Each row is followed by its class.
[ -42  183 -172 -225 -157   12   50 -110   44 -192  159  -18 -127  -27
 -430  232  -25 -100 -271  -62 -271  -30  462  197   15 -313   34  107
    6   77   86  -50  126  104 -267]  Q_674
[ 351  230  158 -207 -260 -319  -25 -272  201 -108  435  655  109  -15
 -194   71  215    8  133 -129   69  257  149 -502  -36  -70 -171   98
  138 -260   81  -75   32   28 -234]  Q_534
[   8   90  -85 -480 -324   62   23  -94   14 -127  312   56   53   41
 -140  142  325   68   73 -255 -131   80  216 -210   86 -167  -27  248
  -78 -110 -174   54   13  133 -451]  Q_499
[  78  193 -182 -247 -104   78  112 -184  115 -109   94  -80  -65  -70
 -187  121 -107  -82 -222  -60 -177  -15  321   91  -34 -248   65  187
   50   58  160  -12  111   24 -198]  Q_534
[ 116  118  -65 -185 -175  -43 -108    3    4   39  247  162  145   23
 -213  298  170   64   31 -381 -222  267  321 -330  148   86  -39   30
 -264 -245 -243 -112 -163   65 -351]  Q_143
[ 272  -29  250  265 -331 -483  -58 -401 -108  415  -37   35 -240  -43
   -3  124   68  156  482 -619 -104   87  328 -465   33 -255 -604 -285
 -205   32 -271 -246 -426  159   21]  Q_368
[ 546  125  201  -91 -444 -287 -179 -115  156  266   71  495  -35 -126
  343  175   17  131  125 -165   88  339  146 -242  138  116  239   72
 -257  -53  -39 -172 -142  -62 -414]  Q_801
[ 219 -115  453 -123 -551 -185   96 -305  270 -200  181  378  -76 -132
  461 -332  284  136  202  253  297  275  116 -133  164  142 -104  353
  -67   -1  118  214 -138  -83 -356]  Q_801
[ 447 -226  -77 -166 -276   20  -55  -55  -59  467   74   18  -87  124
   60  -73   69   55   91 -501 -158   80  -76 -425 -169 -271 -140  -47
  107  272 -205 -269  -59  135   56]  Q_499
[ -11  275  122 -556 -506 -101 -245   79  111 -134   92  187   37   54
 -294  158  155  -30  369 -309 -107  271    5 -326  101 -361   -2   40
  -63 -155 -128   -3  -95  102 -243]  Q_499
[ 182  155  171 -180  -53 -410 -214 -266    8 -191  235  291 -267 -125
   39  372  -32  -72 -140  -49 -194   95  497  246  230 -223 -118  175
   97  -45  -25 -248 -195  127  150]  Q_499
[ 490  134   17 -289   27 -207 -117 -137   77  -97  403  656  232   53
  133 -190  197   46  -90   35  128  202  -23 -250 -127  -41  145  647
  -40 -136  204   77  257   43 -198]  Q_368
[ 573   97   47   64 -113 -375 -118 -278  114  165  367  669  255   34
  295  121  106  -75   73 -185  169  236    0 -479  -20  284 -123  239
  -99 -212  -31 -187  -65  -19 -235]  Q_412
[ 253   76   62  105 -260  -35  -18   46  123  138   89  287  -30  -70
  175 -192  147   52    8 -140  226  295  207 -169   58   50   14  -46
  -46  -38 -269 -129    1 -176 -213]  Q_793
[  93  136 -206 -729 -215   77   11   75   33 -179  142  -82 -252 -177
 -406  362  100  252 -271 -223 -370  -26  341  226   16 -299  551  125
  -59  135  -25  -62   56  199 -676]  Q_46
[ 787 -183  168 -765 -361 -104 -260 -160  134  343  180  590   69   37
  357   28  231  302   66   29  242  320 -105 -386  411  -87  246  494
 -289 -232  -45   13  -39  199 -467]  Q_801
[ 606   98   40  -75 -100  -61   99 -364  183  121  505  578   83    7
  315 -142  119 -111  -31 -161   59  142  243 -463   16   57 -213  283
  208 -159  195  -52   59  -25   63]  Q_143
[ 377   91   -4   24 -319  120  -99 -203  263  160  -77  336  146   74
  249 -326 -213   71  221 -140  122   24 -227 -245 -104  -46  199  120
   44 -170  -62  -56  237 -133 -447]  Q_674
[-152   -1  -98 -618  -55   32   86 -220 -210  175  156 -269 -428 -304
 -258  235  380  -22 -763   33 -394 -121  584  280   19 -266  120  241
   94  109  100 -250  -71  146   72]  Q_534
[  32   43 -131 -624 -403  -12 -159  180   55   92  157   70  167  110
 -158  254  240   72  -20 -206    0  210  -28  -91  105 -125  188  116
 -182  -17 -128  -13   34  166 -455]  Q_801
[ 133  109 -324 -234   -2   38   50 -278  -43   60  -23 -248 -128  -60
  -56   26  -18 -132 -169 -175 -200 -165  191 -184   20 -263 -108  156
   83   99  -48  -67   65   93 -114]  Q_167
[ 113   75 -196 -795 -428  302  -21   59  -62   58  435  148  268  266
  -93  -44  527 -148 -147 -336  -18  241  180 -268   52 -212   93  518
 -117  -20 -219   50  138   88 -388]  Q_801
[ 225  172  100 -168 -544   39   12  -67  182   39   26  256    4   65
  144 -424  179  299  319 -235  144  307    4 -266 -113 -183  106  266
 -164    5 -175  137   36 -220 -600]  Q_46
[ 190   12  -76 -238 -237 -114  -23   23  146  -10  275  333  -94 -157
  -24  198  182  124 -146 -105 -120  -15  139 -115  -48   19  264  177
  -75  -83   13 -145  -36   -8 -351]  Q_793
[  90   15  126  323    3 -266 -173   10   43 -112   18  402  -18  -29
   37   65 -114   89   -1   -2  -21  114  101   75  -71  124  191   30
   29 -145 -118 -130  164   -2 -124]  Q_499
[ 447   36  296  306  328 -446 -165  -33  -43  -33  458  652  119 -130
  179  300   72 -132 -395  229 -123  135  281   -9    4  429   78   21
   34 -120  299 -297  -53  -53  380]  Q_499
[-190  169 -219    8   51   15  -88  134   57 -143 -198 -162 -147  -29
 -458  123 -328 -184 -276   91 -143  -49   97  373  -12 -292  156 -300
  181  157   43  -99  235  123   40]  Q_368
[  66  135 -136 -521 -493   20   35 -188 -112  149  335   77   75  100
   38  -78  566  179  -52 -352   26  126  280 -322  -80 -224   61  507
 -258  -49 -254   55   63  -52 -416]  Q_499
[-197   29 -171 -892 -446  221 -160  220 -150  211   91   33  147   21
   20  -29  513 -110 -212 -295   -9  270  -28  -46   29  -71  423  339
  -97  121 -331  -57    6  -29 -247]  Q_412
[-333 -233 -337 -249 -264   46  -36   37 -289  215  -17   24 -226 -197
 -202  200  338  216 -213 -330 -436 -111  144  108 -238    8  549  118
   26  245  -86 -104   98  -11 -408]  Q_143
[-299  126   83  436   46  -90  213  -32   48 -316  -57 -456 -369  119
 -423  170  -33 -151  419 -493 -107  -82  524 -141   84 -241 -899 -573
  111  -49 -639  -55 -315  131  -13]  Q_412
[ -58   44 -368 -393  -77  144   42  -73 -148   59  -15 -225 -180  -16
 -310    4  110   37 -329 -102 -270 -107  247  170 -124 -314  213  288
  -79  151  117  -14  210   76 -222]  Q_674
[ -55  121  385  187 -167 -297 -191 -108   43  -89  -98  347 -119 -176
  -87   91  -16  278  146   -2 -157  251  252   27   66  -37   26  -11
  -64 -162 -209  -75 -114  -36 -289]  Q_46
[ 320   76  -24  -25  -64 -224 -105 -163  108  -79  288  619  215  114
 -133  108   79   43  171 -111 -111   69  -69 -470  -98   17  -38  320
  -62 -264   68  -18   60    3 -289]  Q_412
[ 189   51  -45    0 -489 -132 -101  -45 -132  374   76  230  -36  120
  -47 -106  320   57  222 -723  156  405  316 -381 -142 -140 -123   13
 -252  110 -333  -44  -62   49 -364]  Q_801
[-223 -276 -208  435  169  -45  295 -262  -86 -229  279   87   32 -307
  403  424   35   25 -374   31 -315 -365  590  514  -46  660  287  194
   86  129 -306 -324   10 -267 -333]  Q_167
[  88 -158  -77  355  -21 -167  -76  106 -235  576 -201  -87   28   53
  136  -34  -25  -22  -43 -266  -35   38  -25 -111  -36   98  -15 -265
 -178  109  -85 -193   95   86  188]  Q_674
[ 401  -58  211 -232 -559  -55  -71 -254  164  373  125  392  -10 -104
  355 -201  212  156   98 -131  289  254    4 -326  100  -95  -26   87
  -38   16 -128  -72 -123   10 -245]  Q_801
[ -93 -118  -61   19 -176 -172  -82  127 -338  411 -174 -299 -363  -33
  -13   83  244   32  -18 -474 -387 -141   17 -179 -107 -276  -12 -176
    4  327 -402 -285 -170   42   53]  Q_46
[-113  306 -463 -198   40  257  144  233 -114 -152   -1 -275 -151   92
 -137   67   39 -152 -240 -151 -345   33  251  257 -148  -57  295  293
 -256  168 -130  -43  147  -58 -316]  Q_167
[ 322   49   -3  -98  -23 -120   41 -139  229 -214  280  450  221   20
   74 -184   71    8   36   72  103   22  -77 -315 -155   49   96  395
  123 -110  138   91  256  -87 -253]  Q_143
[ -90 -212 -123  148 -270 -163  -60 -304  -81  106  -11  372  -33 -226
   89  292   29  149  -53 -150 -281  -60  184   91 -269  394  388  153
 -254  143  -63 -154  -77 -127 -512]  Q_674
[ 330  126   65 -155   -1 -217  -83  -87  128   61  350  607  202   91
   59 -215  255 -189 -171  -19  181  241  -66 -481 -119   56 -133  326
  199 -211    6  -85  181   -8   41]  Q_793
[ 174   17 -195   81 -355    3   70 -112   88  197   35   59   13 -127
  145   75  -45   73   97 -131  -94  -95  -72 -157  125   57  182  -64
 -154   34   60 -155 -119 -218 -380]  Q_674
[ 137   54 -568  169   46  289  166 -289    1  -17  -55 -148   99  303
   31  -16 -462 -138 -149 -254 -138 -133   85   52  -38 -109   83   76
  155  246 -241  -29  228  -97 -101]  Q_167
[  77 -274 -130 -110 -297  -37 -125 -304   44  -66   -6  482  122 -186
  229  172  -92  146   31  -81 -139 -135 -101    8 -215  249  673  426
  -88  138   70  134  194   20 -730]  Q_368
[ -72 -198  -70  545  -60 -104  121 -193   35 -413   23  337  125   17
  122   40 -216  197  246  -26  -82  -79  109  247 -256  342  310  170
  -11  162  -33  142  211 -137 -526]  Q_167
[ 169  -51 -249  216  -72 -184  -41   79 -199  363 -144 -195 -217   81
  -43  -50  -21  117  185 -492 -137  -39  -59 -217 -188 -268 -109 -137
 -140  214  -64  -89   37  176   14]  Q_368
[ 265   72   97  531  -76  -18  -18 -255   39   47  -59  104 -111  -49
  359 -208 -137  106  192 -131 -117   20  113 -292   73   22 -154  -32
   11  -66 -234  -89 -128 -265  -54]  Q_499
[ 477  211  -40 -116 -137 -114   18  -97  203  113  396  544  305   73
   92  -54  153 -128  -21 -167  178  246   -3 -531 -161  124  -24  275
   25 -197   86  -85  157 -140 -249]  Q_534
[ 253   43  -75  511  370   -7  176  -63   47 -267  244  275  396  232
   42    7 -113 -163  -93  251  -32 -119   64 -126  -50  222  -53  264
   22 -103   23   45  365 -157 -167]  Q_801
[ -82  108 -319 -333 -221  246  188 -210  -35   19  211 -123    9  -78
 -277   51  172 -194 -510  -95 -188  -93  415   70 -116 -227  185  277
  160  189  163  -25  220  -51 -264]  Q_793
[-216  177  -63 -524 -440   27 -176  127   39 -342  149   67  114  102
 -476  147  205  157  260 -395 -290  152  172 -200   16 -408  101  270
 -134 -132 -178  206   70  151 -568]  Q_46
[ 342   -9   70  -99 -418 -121 -266 -283  -11  382   19  525  -13  -47
  450 -136  250  124    9 -388 -189  129  174 -387  -99   44  223  481
 -194 -153 -475 -245   -5 -153 -514]  Q_412
[ 222  -42  308  -74 -426 -433 -127 -314  117  314  203  517   32 -277
   31  308  304  132   76 -201 -214  -12  230 -437 -131  200   49   93
 -224 -260  115 -293 -257 -131 -425]  Q_534
[ -28  -86  -34 -282  101   59    1   71 -115 -535  222  128  274  243
 -306  -94  196   92   72  100   90  129  158   22  109 -114   91  613
 -258 -160  -21  361  271  120 -236]  Q_674
[ 352  190   25   56   33  188  142    9  260 -119  373  392  332   99
  230  -91   -4 -144 -118   28  223  139  185 -128 -111  315   97  307
    0 -270  112   60  250 -156 -190]  Q_412
[-210 -294 -126  850  278  -50   -2  -73 -294  -97 -175  233   58  -29
  156  -74 -196   57 -281  167  -73 -132  284  509 -198  398  477   70
  -34  187   40  121  440  -96  -40]  Q_167
[ 315    9  117 -197  -56 -430 -218 -570   35 -156  244  559  -54   65
 -186  290   92  200 -167  111 -201 -106  353   67  -18 -213  -11  531
 -289 -290 -150 -144   35  276 -518]  Q_793
[ -13   98 -307 -227   11  -11  -15  -83  -26 -167   77   28  -72   36
 -354  107 -146  -65 -416   46 -262  -55  223  317  -96 -307  252  239
   41  192   80  -93  239  117  -48]  Q_368
[ 262   -8 -341 -809 -329  156 -220  155   14  339   31  -16  -11   70
   59  111  130  -90  -38 -535 -108  165 -143 -306  116  -89  233   48
  -54  -13 -346 -282 -119  141 -149]  Q_412
[ 183   35  126 -203 -437 -185   49 -300   13  356  222  164 -148 -160
  205   57  377   22   -9 -211  231  170  218 -353  134   55 -254 -115
   27   24 -191 -188 -360 -172  -73]  Q_46
[ -96 -299  -63 -318 -206   64 -131 -114 -221   80   93  343  -18  -56
   73  -43  376  242 -195 -115 -302  -31  157   81  -83   25  459  348
   33  157 -211   13  144  -17 -398]  Q_167
[  10  102 -483 -405   -3  330   58  126  -40   95  -74 -233 -211   61
 -349 -273  -11  -56 -508 -134 -252   -8  222  -16 -104 -457  235  159
  137  259   27   38  318  -35  118]  Q_368
[  31  227 -263 -309 -172   84  177  -67   45  -83  196 -211 -231 -113
 -268  230  120  -47 -344 -203 -289  -98  505  154  -86 -203  128  102
   -1  144   45 -178    5  -22 -345]  Q_801
[  19 -258   36  252 -247 -138 -164 -258 -126  -22  -32  408  -33  -99
   16  113   -3  344  177 -291 -356 -112  202  -59 -243   21  370  352
 -125   10  -66   39  136  -28 -575]  Q_674
[ -57  295 -380 -232 -105  251  287  -79    1 -262  223 -293 -116   75
 -580   79   99   -8 -168 -222 -338 -116  489   29 -231 -448   23  248
   33  130  120   83  241  -33 -394]  Q_143
[ 101 -263 -138  248 -256  -83  244 -236  101 -208  203  333   18  -65
  197 -165  118  317  107 -240  -32  -82  144   -3 -421  216  274  446
    5  169  -77  110  320   41 -839]  Q_801
[ 194  -41 -360 -293   30   43   11 -210 -160  144  366  291  129  167
    9  -76  333 -203 -272  -23   33   16  -47 -332    0  -55  -84  432
  131  -36  -79  -81  174   -5   96]  Q_143
[ 285   39  396   55 -450 -186 -160 -253  132  185  181  535  -57 -148
  442   88  130  -28   19  -11   25  260  327 -144  246   86   -9  123
   13 -154 -229 -176 -115  -85 -190]  Q_143
[ 606    5   41 -132 -119  -47  -52 -261  167  166  291  646  260   83
  416 -228   59 -109    1   36  298  188 -112 -403   67   72  -23  310
  131  -63   23  -36   94 -134   46]  Q_412
[  18  -44 -299  -61 -280    0  237  229 -164  429  -95 -464 -241  -10
   10 -176  292  103  141 -499   69   -5   29 -168 -190 -184  -79 -167
 -189  332 -174  -80   58   62 -190]  Q_674
[ 435   82 -129  229  123 -186 -221 -256  -48  189  142  638  261   53
  161   10  -93  -92   -4  -91  -29  215  -95 -349  -31  198   51  243
  -95 -192 -135 -238   71  -40  -47]  Q_143
[ -57  158 -206 -465 -126  174  106 -208   29   -8   90 -259 -153 -141
 -346   42  121  -91 -450  -79 -152  -17  443   71   26 -352  -38   78
  206  156   54  -65   46   54 -130]  Q_801
[ -39   87   42   -4   19 -353 -225 -192 -150  303  -43  -21 -319 -447
 -403  487  112    4 -346 -419 -548  100  642 -218  -34   21 -101 -228
  -13 -114  117 -366 -332   67  -50]  Q_534
